arr =
array([ 156.10, -173.84,   41.09,  184.66,   98.41,  218.23,  124.21,
        -75.91, -156.01,  106.86,  155.93])
Give the median of all entries.
Answer: 106.86
The entry just right of the centre entry is 124.21
Give the entry just right of the smallest entry.
Answer: 41.09
The first entry from the right: 155.93
Give the second largest entry.
Answer: 184.66
The entry just left of the centre entry: 98.41
The 4th entry from the end -> -75.91
Give the third entry from the right.
Answer: -156.01
Give the second entry from the left.
Answer: -173.84

Read these off the array that follows.
1) Report the largest entry in the first row.
2) Report the entry in the bottom-right corner.
3) Report the third entry on the main diagonal.
4) Report the 4th entry in reading order.
5) Report the top-right entry.
6) Report the first entry in the row that holds the largest entry.
7) Report the top-left entry.
8) Report the entry in the bottom-left corner.
[[2 3 5 4 4 3 3 4 4 3 3 3 3 4]
 [4 4 3 3 3 4 4 4 4 4 4 4 4 3]
 [3 3 4 4 4 3 3 3 3 3 3 3 3 4]
 [5 2 2 3 4 2 6 4 5 4 4 0 2 1]
 [6 2 3 5 4 4 2 4 3 2 5 3 2 5]
 [3 3 4 4 3 4 3 4 4 3 4 3 4 3]
 [4 1 4 0 4 3 8 3 6 3 5 2 0 2]
 [6 3 3 5 3 3 2 4 3 1 5 3 2 5]
 [4 3 3 3 4 3 4 3 3 4 3 4 3 3]]
1) 5
2) 3
3) 4
4) 4
5) 4
6) 4
7) 2
8) 4

Questions about the table below. Rows and columns are numbered from 0.
1) Find the entry at row 0, column 1.
2) Find the entry in the top-left corner.
3) Find the entry just left of the smallest entry.
4) Find the maximum.
5) Find the entry in row 1 and column 0.
6) Find the entry just left of 356.
7) Find the entry just left of 462.
8) Find the entry in the top-right corner.
[[825 803 599 579 589 870 487 493 665]
 [452 738 437 356 604 654 619 589 753]
 [722 200 663 466 666 865 498 536 806]
 [285 225 708 462 588 294 703 545 707]]
1) 803
2) 825
3) 722
4) 870
5) 452
6) 437
7) 708
8) 665

[[  0   8 -20  19   2  18]
 [ -4  30 -29  30 -19  26]
 [ -4  18   4   0 -13  -1]
 [ 13 -60 -19   3  50   8]
 [ -2   9 -88  61 -53  59]]
Counting starts at 0.
The entry directly above the largest entry -> 3
Which number is the entry in the top-right corner? 18
The entry at row 2, column 1: 18
The entry at row 2, column 0 -> -4
The bottom-right entry -> 59
Which number is the entry in row 0 and column 1? 8
The top entry of the column that holds the smallest entry: -20
The entry directly above -1: 26
The entry in the bottom-left corner is -2
Which number is the entry in the top-left corner? 0
The maximum is 61
The entry just left of -29 -> 30
Which number is the minimum? -88

[[457 809 488 516 135 165]
 [936 468 754 144 320  18]
 [636 304 262  37 728 611]
 [ 86 236 276 931 406 630]
 [966 384 713  53 291 152]
 [482 791 505 494 132 137]
 [203 350 892 466 585 125]
 [212  50 658 679 600 352]
 [ 51 233 253 933 416 644]
 [ 51 345  66 996 391 742]]
What is the entry just right of 482?
Answer: 791
The entry in the top-left corner: 457
What is the 5th entry, reading row by row?
Answer: 135
What is the entry just right of 291?
Answer: 152
What is the 5th entry from the end, reading row by row?
Answer: 345
The entry in the bottom-left corner: 51
The entry directly above 132 is 291
The smallest entry in the last column: 18
The 3rd largest entry: 936
The bottom-right entry -> 742
What is the second entry on the diagonal from the top-right corner?
Answer: 320
What is the top entry of the column that holds the smallest entry?
Answer: 165
The entry directly above the largest entry: 933
The entry directly below 494: 466
The entry directly below the smallest entry -> 611
What is the entry just left of the largest entry?
Answer: 66
What is the third entry, reading row by row?
Answer: 488
The largest entry in the last row -> 996
What is the 4th entry, reading row by row?
Answer: 516
The entry directly below 658 -> 253
The entry directly above 713 is 276
The entry directly below 791 -> 350
The entry just right of 936 -> 468

m =
array([[-67,  43, -67,  63,  71, -46, -24, -51],
       [ 57,  38, -14,  -3, -63,   8, -22, -61],
       [ 36, -46,  34,  26,  18,  56, -45,  50],
       [  2,  28,  14, -55,  48,  28, -34, -23]])
The third entry on the main diagonal: 34
Report the entry just right of 56.
-45
Report the largest entry in the last row.
48
The last entry, reading row by row is -23
Report the 1st entry, reading row by row.
-67
The top-right entry is -51
Report the entry just right of -14.
-3
Report the largest entry in the first column.
57
The entry in the bottom-left corner is 2
Report the entry just right of 8.
-22
Report the entry just right of the largest entry.
-46
The entry just left of 56 -> 18
Report the third entry from the end, reading row by row.
28
Report the entry just left of 34.
-46
Report the entry directly above -22.
-24
The smallest entry in the last column -> -61
Report the second entry on the main diagonal.
38
Report the entry just right of -63.
8
